Rows are numbered. After the first four, each row is followed by the numbers of the three nearest rows among all rows above it, by straight-line distance, nearest first.
In the rows, 128 means zero.
1: [124 131  68 111 150 131 114  96 171 105 136 159 151 168 167 123 161 130
 140 149 160 122 109 112  48 123 112 130  86 122 144  93 150 134 113 113
 159 149  93 115   1 132 120 131 130 129  92 141 150 146 117 115 104 127
  71 155 175 113 156 116 168 113 124 133]
2: [128 117  79 144 143 111 121 103 129  98 131 124 149 159 153 131 158 142
 121 141 141 112 124 118  37 124 114 124  92 137 149  97 126 135 122 126
 163 149  86 125  18 143 126 129 111 118  93 135 144 143  98 117 116 118
 117 168 153  90 147 127 186 102 118 133]
3: [ 90 132 186 166 111 130 124 165  95 162 106 106 130  99  93 143 122 131
 132 122  87 138 183 143 179 116 164 128 150 135 118 148 114 133 124 118
  82  93 171 180 232 110 121 112 132 142 142 121  94  93 139 164 149 130
 212 114  84 134  84 149 101 118 131 109]
4: [120 133 200 169 101 139 129 174 104 145 120 114 109 118  93 128 103 134
 138 112  88 137 166 141 201 124 149 107 142 145 118 173 124 117 131 131
  80 100 180 166 235 107 130 129 139 123 170 117  97  89 137 152 154 115
 201 113  66 139  86 141  96 120 126 116]
5: [148 126  70 161 159 125 125 116 179 126 155 179 137 143 131 122 167 123
 131 193 146 132 130 112  27 154 114 128  97 138 119  80 134 142 149 125
 163 157  70 130   4 147 120 140 128 139  97 173 124 144 125 106 107 114
  66 160 156 116 130 140 153 148 138 145]	1 2 3
6: [119 126  83 150 117 110 118 120 121 120 126 111 138 140 140 142 135 142
 139 143 152 127 138 142  81 137 104 132 107 119 152 121 122 141 127 129
 134 129  99 149  70 132 131 116 108 103 103 115 129 139 102 117 130 135
 126 180 152  95 181 125 155 120 111  87]	2 1 5
7: [121 115  67 112 138 122 136 109 142 103 146 135 174 161 156 149 155 135
 143 145 158 126 137 131  68 125  93 136  92 113 141  86 134 127 107 118
 166 137  67 139  22 152 125 143 104 118 104 137 159 137 100 130 119 120
 122 166 146 100 151 125 163 115 122 124]	2 1 6
8: [118 126 105 150  98 139 121 107 125 106 130  94 160 166 113 150 147 154
 127 116 132 136 129 143 135 117 108 134  91 120 156 113 137 115 120 128
 145 115  82 154  61 130 136 121 124 128 144  99 129 124 139 111 122 132
 128 140 117 128 161 133 153  95 132 112]	6 7 2
9: [141 123  78 106 124 109 128  78 149 103 142 117 152 172 157 143 153 128
 122 125 189 129 115 124  72 108  86 137  82 102 172  82 138 120 119 103
 167 147  78 109   1 151 103 129 119 116  86 128 154 150 112 117 115 113
  67 158 183 105 154 127 165  93 126 136]	1 7 2
10: [119 125 190 161 107 101 133 141  98 137 130 112 140 132  92 128 102 149
 114 121 100 139 173 125 165 122 109 119 121 136 135 110 125 125 122 124
  99 114 167 129 158 108 118 130 137 144 140 126  85 113 150 136 133 117
 170 132 137 152  98 152 113 118 117 122]	3 4 8
11: [134 110  94 126 124 123 138 107 141 103 147 133 153 159 146 141 174 136
 130 130 151 106 136 119 128 123  95 127 100 123 143  82 120 127 105 129
 159 126  93 146  53 138 121 141 113 105 101 136 134 125  98 125 110 111
 117 164 173  80 164 128 155 123 130 107]	7 6 2
12: [103 138 196 191 110 122 130 163 110 146 130 103  95  96  82 143 113 142
 144 135  82 144 160 142 171 120 162 121 159 135 122 145 113 119 143 113
  81  96 181 171 255  92 139 116 135 136 156 120 113  96 136 154 133 124
 226 116  57 118  91 147  91 156 139  84]	3 4 10
13: [140 127 111 176 111 134 134 113 131 132 138 129 150 128 107 136 130 146
 140 120 138 113 160 130 102 136 133 128 110 131 150  92 117 147 121 130
 136 115 128 130  87 128 139 126 120 103 123 120 115 113 116 140 130 135
 145 154 121 115 168 140 148 118 133 133]	6 8 11
14: [127 124  76 116 135 137 139  97 165 102 142 143 161 161 148 148 176 136
 123 147 142 125 117 129  64 126 102 133  81 113 147  91 141 134 112 118
 171 154  76 145   1 143 127 132 130 121 109 127 165 151 104 109 122 122
  79 149 183  92 145 129 165 102 129 131]	1 7 9
15: [119 119 127 167 101 146 124 108 142 147 149 126 137 160 113 146 141 141
 146 143 124 123 139 128 125 118 113 132 110 122 157 141 119 118 133 145
 141 125  99 144  60 134 156 109 129 111 123 121 130 118 109 123 126 117
 141 145 125 115 161 129 158  93 112 106]	8 13 6
16: [127 113 153 169 113 124 119 136 121 143 135 138 124 122 103 143 128 133
 121 136 121 137 156 118 145 146 135 126 113 123 130  94 124 142 128 119
 118 108 149 141 127 122 149 126 124 139 150 143 122 124 136 133 127 116
 147 142 117  99 130 152 122 129 132 121]	13 10 15
17: [110 102 143 164 117 129 133 138 140 138 124 133 129 124 120 141 136 124
 112 144 120 122 155 118 126 123 118 144 111 133 138 110 139 138 142 149
 111 137 141 154 135 123 126 108 129 127 109 128 102 125 117 137 104 125
 138 158 115 104 149 148 133 137 136 130]	16 13 15
18: [123 128 202 175  97 135 137 156  70 149 103  94 109 108  99 142  98 144
 133 104  96 132 166 154 205  97 139 115 155 121 126 176 116 142 110 125
  88  82 173 175 226 102 129 116 133 117 168 115 113 119 132 151 135 113
 233 109  78 139 104 144 103 117 121  97]	4 3 12
19: [117 119 130  87 112 129 109 102 130 125 126 102 158 147  97 155 138 141
 122 123 115 116 141 138 139 111 105 127 118 130 165 114 125 122 113 133
 115 117 113 149 102 133 131 141 133 118 122 114 130 128 120 126 127 133
 153 162 149 114 153 133 160  87 121 101]	8 15 13
20: [113 131 216 159 111 120 137 153  79 141 119 108 109  95  89 141 108 135
 132 112  95 136 152 145 208 101 139 113 145 131 123 152 118 129 140 144
  81  96 162 170 212 122 123 138 131 130 164 123 123 102 125 139 137 120
 216 119  93 141  89 129 109 109 125 105]	18 4 3
21: [121 131  76 114 120 119 122  88 161 118 148 132 157 170 156 139 167 146
 140 157 141 125 128 130  78 141  86 138  91 106 163  91 123 126 120 130
 166 160  76 128   7 135 137 130 122 132  70 120 147 141 106 100 122 131
 130 181 171 103 142 130 168 105 118 125]	7 14 2
22: [103 130 182 145 102 140 137 154 103 157 121 104 134 131 120 153 111 126
 121 117 118 140 150 127 162 116 141 134 108 117 146 146 132 121 136 125
 109 104 164 169 187  93 139 108 126 141 140 119 103 103 145 126 151 120
 153 132 134 121 106 135 115 104 119 106]	10 16 3
23: [118 122 122 172 101 122 132 115 137 130 136 102 142 130 102 134 147 143
 139 142 127 119 166 153 107 146 112 128 112 112 152  90 121 146 130 129
 144 126 116 146  79 133 127 140 141 113 109 119 125 127 115 138 129 121
 148 155 145 106 182 132 153 105 124 128]	13 15 6
24: [134 125  13 150 126 105 131 104 146 103 166 142 149 145 148 143 161 133
 138 151 147 118 154 123  72 142 108 147 103 122 137  89 140 139 128 131
 173 140  90 143  23 142 136 142 115 130  87 137 133 147 115 129 105 135
 108 161 149 104 181 142 157 129 128 116]	7 2 21
25: [129 110  61 138 120 116 111 107 144 116 150 119 152 148 147 142 149 147
 120 140 131 121 149 122  77 122 118 126  90 108 148  99 132 128 112 125
 170 140  86 142  50 142 139 131 118 130 111 139 136 152  94 113 128 118
 105 159 150 103 155 127 163 110 133 108]	7 2 24
26: [120 128 186 165 132 130 121 124 105 153 124 123 162 134 109 133 130 151
 134 117 119 141 151 117 187 127 136 129 116 130 142 136 134 129 122 120
 104 121 149 146 145 121 136 113 128 125 142 129 112 112 139 140 131 125
 154 127 134 145 118 129 110 122 111 112]	10 22 16
27: [105 119 184 163 101 133 140 152  85 162 116 105 100 102  98 138 112 158
 140 111  72 121 167 152 194 102 142 102 163 122 140 146 111 127 127 119
  69  90 185 184 255 104 129 130 119 130 157 122 117  96 141 171 129 124
 255 130  83 136  85 129  96 134 123  82]	18 12 3
28: [133 137 159 148 112 129 135 137 117 128 120 146 152 136 126 151 125 148
 117 116 121 151 154 129 148 137 130 131 125 125 142 111 124 137 133 123
 129 122 115  99 149 121 131 115 119 127 145 116 116 114 132 124 132 111
 125 145 127 144 132 154 120 117 133 129]	16 26 17
29: [120 116 207 150 123 131 133 165 110 158  96 107 126 113 103 152 122 156
 123 108  94 122 161 130 184 115 151 112 143 149 134 135 129 129 132 139
  77 103 178 164 209 110 116 124 135 116 144 120 110 111 118 143 134 122
 197 130 110 147 102 150  87 104 133 110]	20 3 4
30: [122 105  95 162 130 135 115 108 156 111 147 154 142 168 122 128 145 137
 141 132 132 120 129 138 104 125 114 147 109 115 152  96 124 130 126 120
 164 135  87 142  52 146 123 146 134 117 118 129 131 135 120 110 117 118
  73 148 151 119 165 143 151 111 134 133]	25 11 14
31: [127 135 185 189  80 136 132 185 107 143 101 110  97  90  92 135 101 148
 120 126 103 121 185 127 181 127 167 113 157 150 103 144 114 129 113 132
  91  91 180 183 234 115 138 128 132 142 158 144 104  96 162 145 146 132
 202  86  84 139  95 135  73 151 129 119]	4 3 12
32: [123 134  91 129 108 131 119 100 137 122 131 124 165 129 137 141 140 130
 130 147 133 110 140 138  73 121  98 130 103 104 155 112 125 124 119 122
 157 127  59 134  49 121 128 133 111 107 107 112 145 115  83 143 115 118
 123 169 168 105 174 131 157  97 128  90]	6 25 7
33: [141 125 155 218 114 111 130 140 131 137 135 141 132 118 102 140 152 119
 120 161 122 150 160 127 146 163 134 123 125 118 133 109 136 128 134 123
 105 117 142 142 123 129 147 120 135 155 118 152  81 120 135 132 115 120
  99 114  90 136 121 149 127 155 129 133]	16 17 28
34: [109 114 201 213 105 129 131 187  94 164 118 113  80 103  73 131 104 141
 136 129  79 155 189 156 193 126 150 124 174 148 120 153 123 123 119 136
  84  87 209 170 255 107 135 125 132 140 167 135 111  92 134 147 145 125
 224  98  54 147  87 146 109 129 123 101]	12 4 31
35: [132 129  27  86 158 111 128  86 156 106 144 154 160 164 161 146 180 131
 118 156 149 117 108 115  34 130  73 153  79 100 158  93 155 127 126 130
 177 157  63 100   1 135 124 133 113 128  71 127 152 166 113 105 109 118
  77 159 173 106 165 128 189 114 119 148]	1 14 9
36: [117 125 199 188  93 125 132 168  85 160 104 107 112 125  89 130 102 149
 136 105  90 138 162 134 221 126 143 125 160 143 124 149 114 120 107 135
  84  97 183 144 211 100 128 140 134 125 166 115  98 102 152 165 141 141
 209 114  66 133  84 130  94 127 126 104]	4 18 20
37: [128 123  67 109 128 134 122  99 135 122 156 135 163 187 140 159 160 139
 122 135 166 138 124 136  86 123 106 149  85  94 157  96 118 129 109 132
 163 159  49 140  21 136 141 127 116 123  85 124 146 139 111 122 123 121
 104 166 130 104 173 131 175  85 124 108]	7 21 25
38: [144 139  57 124 144 122 112 100 155 111 154 147 142 162 147 119 166 129
 137 147 142 115 144 127  39 114  95 132  98 126 152 102 142 140 128 139
 164 148  91 103   1 139 140 116 130 123  82 150 131 128 113 111 111 128
 109 176 155 116 161 122 152 121 133 134]	1 2 21
39: [121 116  73 124 158 119 125 117 174 116 167 173 148 144 143 101 163 141
 147 167 155 118 133 119  32 150 104 143  86 132 132  90 132 128 139 127
 165 155  97 128   1 140 138 121 120 132  94 175 162 146 110 119 116 129
  66 139 164 101 140 137 155 126 136 158]	5 1 38
40: [115 120 182 144 107 137 132 131  97 151 126 106 142 116 105 146 109 146
 121 105  85 122 152 140 196 118 133 122 121 127 131 133 124 124 130 140
 104 110 148 166 211 114 124 131 123 133 139 129 106  93 139 153 139 121
 180 131 136 137  92 136 129 107 136 111]	22 29 20
41: [146 127  77 134 154 124 123 106 168 110 153 179 128 189 146 110 172 119
 117 152 144 142 121 108  50 167 109 167  98 131 163  77 159 135 161 115
 197 170  97  98   1 158 142 128 125 128 106 155 146 150 134 111 104 142
  23 113 149 137 145 137 165 137 138 164]	39 5 1
42: [132 125  62  99 142 128 132  83 162 107 141 150 159 165 148 130 172 132
 129 161 159 108 114 122  46 130  91 135  82 108 167 104 142 129 126 112
 163 142  70 101   1 134 124 123 130 125  87 130 152 138  98 106 112 117
  89 169 166 111 151 131 164 100 114 144]	1 35 14
43: [130 124  61  92 161 123 117  88 168 122 152 152 156 151 156 128 148 136
 127 155 159 105 116 136  25 131  87 151  82 119 144  93 124 140 117 131
 151 162  87 104   1 150 129 126 129 112  71 124 157 130  93 115 121 128
  83 165 179  86 146 129 182 107 128 122]	42 1 35
44: [126 124 193 146  98 155 132 169  81 156 118 107 126 123  93 160 106 142
 133  97  92 125 166 131 191  89 154 108 157 129 130 153 109 101 117 140
  89  98 163 166 216 104 106 128 135 116 150 115  99 121 119 159 147 131
 238 107  93 134  78 127 102  99 128  88]	18 20 29
45: [103 125 193 190  93 144 129 179 103 153 120 103  90 127  95 130 113 128
 136 116  98 131 162 144 198 122 147 108 180 146 121 144 121 118 127 139
  65  94 189 150 231 101 126 130 133 145 175 127 109 101 144 159 151 125
 203  72  61 134  93 147  85 106 122 107]	4 36 34
46: [133 120  62 109 154 121 139 100 161 105 153 168 179 147 162 126 177 121
 127 156 164 127 112 120  28 143  85 143  71 115 139  61 148 140 126 128
 188 166  82 110   1 137 124 129 119 134  70 152 162 137 101  96 129 124
  63 166 162  99 161 122 165 118 126 162]	35 42 1
47: [111 128  91 105 140 122 125  80 154 108 142 146 174 164 155 130 171 152
 129 138 138 123  93 116 101 122 103 146  94 107 162  76 141 127 137 124
 176 151  80 117   1 140 126 137 129 121  86 121 155 148 106 100 119 129
  94 149 164  98 158 131 165  90 132 140]	14 21 42
48: [110 128  98 156 121 129 129 141 129 109 136 121 149 140 134 135 150 130
 146 148 126 113 148 128 100 149 106 120 111 125 118  96 116 129 130 117
 136 149 123 152  57 126 127 117 126 127 105 129 131 137 103 129 133 121
 124 159 120 100 153 148 144 125 105 110]	6 23 13
49: [ 96 141 201 175 112 141 130 190  92 149  96 112 124 103  93 148 114 136
 137 112  88 151 182 136 201 129 153 143 144 148 126 159 111 127 121 142
  96 118 178 175 208 115 124 117 127 125 156 102 109 100 137 146 156 117
 206 102  91 150  88 130 112  82 138 101]	3 4 20
50: [118 128 139 200 117 130 131 148 122 132 129 143 130 113  89 143 133 136
 133 137 115 138 164 105 134 164 131 121 119 141 128  92 133 145 145 116
 111 111 153 152 144 122 157 124 144 144 148 171 108 139 116 133 131 110
 123 133 130 120 133 149 139 121 123 120]	16 33 17
51: [116 133 191 164  93 128 130 151  80 143  96 102 150 121 105 156  90 159
 117 112  83 129 160 128 199 110 134 133 135 146 144 130 124 127 116 134
  86  95 162 165 185 111 129 111 117 127 152 115 122 104 151 130 122 122
 193  97 116 135  99 147 106 100 135 101]	40 29 20
52: [157 110  53 120 146 123 123  84 160 116 143 164 159 157 150 116 173 140
 127 152 166 119 118 114  11 132 108 150 104 129 142  94 142 141 120 114
 185 162  71 109   1 134 134 146 121 140  59 165 143 129 102 112 115 121
  43 149 193 108 133 128 170 148 127 146]	46 1 39
53: [118 128 190 201 117 141 126 203 104 169 103 119 108 112  75 119 111 141
 150 136 102 157 191 121 203 124 146 131 152 157 100 153 122 123 135 133
  86 107 184 181 219  98 139 116 127 136 152 136  99  99 146 145 138 127
 193 103  59 144 103 140  98 145 120  97]	34 4 31
54: [131 120  81 192 132 118 142 120 148  95 146 163 135 127 125 135 152 117
 136 169 135 128 167 119  87 140 118 137 108 127 124  90 121 135 142 123
 161 135 106 123  42 139 158 128 115 128 132 148 113 133 112 124 106 127
  96 146 110 107 160 150 158 131 127 131]	48 30 24
55: [138 122  71 119 139 112 131 113 161 107 140 154 143 165 148 134 187 111
 135 161 160 123 122 124  54 145 112 147  84 141 133  95 147 143 130 129
 177 159  87 102   1 157 126 152 126 134  77 135 152 160 111 107 113 124
  69 155 195  87 154 122 151 128 124 136]	1 14 46
56: [130 132  81  78 143 118 124  80 150 101 149 126 162 157 143 143 130 135
 113 133 166 119 110 122  38 122  98 141  63 115 153  91 138 144 109 136
 171 161  89 123   1 126  99 141 126 126  69 132 158 135  98 119 106 123
 120 175 195  75 168 117 178 111 122 125]	43 42 9
57: [109 121 210 191  94 138 120 162  81 160  90 113  98 131  93 139  81 137
 117 121 106 150 155 135 207 115 153 123 179 139 132 156 123 128 118 135
  89  96 173 157 210 117 128 114 129 130 165  94 103 103 158 152 147 145
 198  96  65 145  94 142  92 119 136 119]	36 45 4
58: [126 144  96 191 122 136 121 136 138 119 138 128 126 124 111 133 155 144
 148 147 144 116 179 128 103 153 114 130 116 129 132 101 139 134 121 136
 134 132 129 162 106 124 140 118 122 140 118 128 120 129 109 129 121 122
 126 141 115 132 163 151 129 140 128 128]	13 48 23
59: [135 119  78 173 139 108 133 132 160 125 141 171 136 144 128 114 179 127
 140 179 128 141 165 129  85 148 129 138 112 121 138  79 136 147 140 122
 162 164 108 153   1 156 152 127 134 132  91 163 148 147 101  93  94 107
 102 132 125  95 149 142 144 137 110 160]	54 5 39
60: [128 137  74  98 156 124 110  94 162  94 151 145 175 191 167 126 170 129
 132 138 173 139 112 118  52 127  99 151  98 111 151  85 132 135 125 118
 169 142  82 114   1 149 119 130 130 109  79 148 142 168 118 104 114 124
  70 160 177 108 153 137 175  99 121 135]	1 42 9
61: [136 115  76 112 148 118 125  86 147  97 144 140 164 168 145 130 165 123
 121 156 149 126 117 123  62 141  99 139 100 108 155  90 138 137 126 113
 167 159  87  97   1 142 126 128 122 123  95 138 167 143 113 135 119 127
  72 165 174  95 150 126 177 126 122 146]	42 1 14
62: [138 125  79 154 115 116 126 134 149 121 157 120 143 143 114 138 152 137
 148 171 153 119 164 141  57 124 129 115  93 117 121  86 119 138 118 141
 171 136 110 134  46 132 131 137 132 124  96 136 138 127  99 122 128 132
 120 153 120  94 167 138 163 136 140 115]	25 48 54
63: [111 112 199 184 109 126 136 178  96 147 119  98 104  90  95 135 109 128
 147 145  82 143 180 131 197 133 158 121 165 137 111 142 112 134 113 135
  91  95 164 171 238 103 134 118 119 127 154 140 100 108 128 145 142 123
 235 131  68 130  80 141 111 130 131  86]	12 3 34
64: [124 117 182 193 108 124 139 188  92 155 114 122 115  89  89 116 105 141
 129 138  85 134 181 145 193 125 141 105 142 140  86 160 110 114 111 120
  78 100 172 174 227 105 139 111 128 137 157 145  92  96 136 154 139 120
 224 131  74 129  97 132  92 135 133  92]	63 53 4
65: [117 133 177 191 107 125 135 145 110 142 124 125 137 103 106 139 105 143
 126 116  84 138 164 134 161 128 144 125 136 142 144 147 115 131 128 122
 103  95 171 150 161 106 135 121 132 128 135 144  81  99 147 133 128 118
 150 134 124 135 111 144 102 117 123 133]	10 26 22
66: [112 118 198 163 106 141 135 175  78 140 113 106 119 102  92 131 122 129
 127 133  81 141 158 132 170 114 145 103 165 139 121 128  98 132 110 128
  50 107 199 173 238  91 125 110 146 123 149 116 106  89 123 141 133 117
 245 139  89 133  68 137 101 131 126  94]	63 27 3
67: [127 137  14 115 140 134 132 110 154 117 141 145 159 139 163 125 170 124
 132 156 151 118 110 125  37 135  99 134  83 116 141  85 124 132 129 119
 170 145  89 105   1 139 127 126 117 145  86 140 139 160 112 108 107 121
  95 161 197 102 140 110 169 122 117 145]	1 42 35
68: [116 131  89 133 145 127 125 104 142 107 143 122 159 170 139 134 143 135
 135 123 158 109 128 115  93 130 106 128 105 123 162  98 135 125 113 122
 172 120  81 136  31 153 128 140 129 112 106 102 139 142  98 125 110 124
 119 161 154  93 149 125 146  95 126 115]	7 11 25
69: [130 120  93 148 106 122 131 104 125 117 131 121 145 168 128 148 119 131
 135 122 169 116 145 139 107 119 116 124 106 116 164 111 130 129 127 118
 148 131 106 144  47 133 150 136 135 104 128 100 137 132 120 130 111 128
  81 154 136 107 156 136 148  73 119 119]	68 30 8
70: [129 131 164 195 117 121 130 136 104 129 124 121 134 132  99 157 141 152
 126 141 109 137 186 109 168 148 145 115 136 118 139 112 132 130 140 124
 116 118 154 152 154 106 130 130 123 132 119 137 108 110 119 133 121 132
 150 129 131 115 135 148 137 114 125 123]	16 50 26
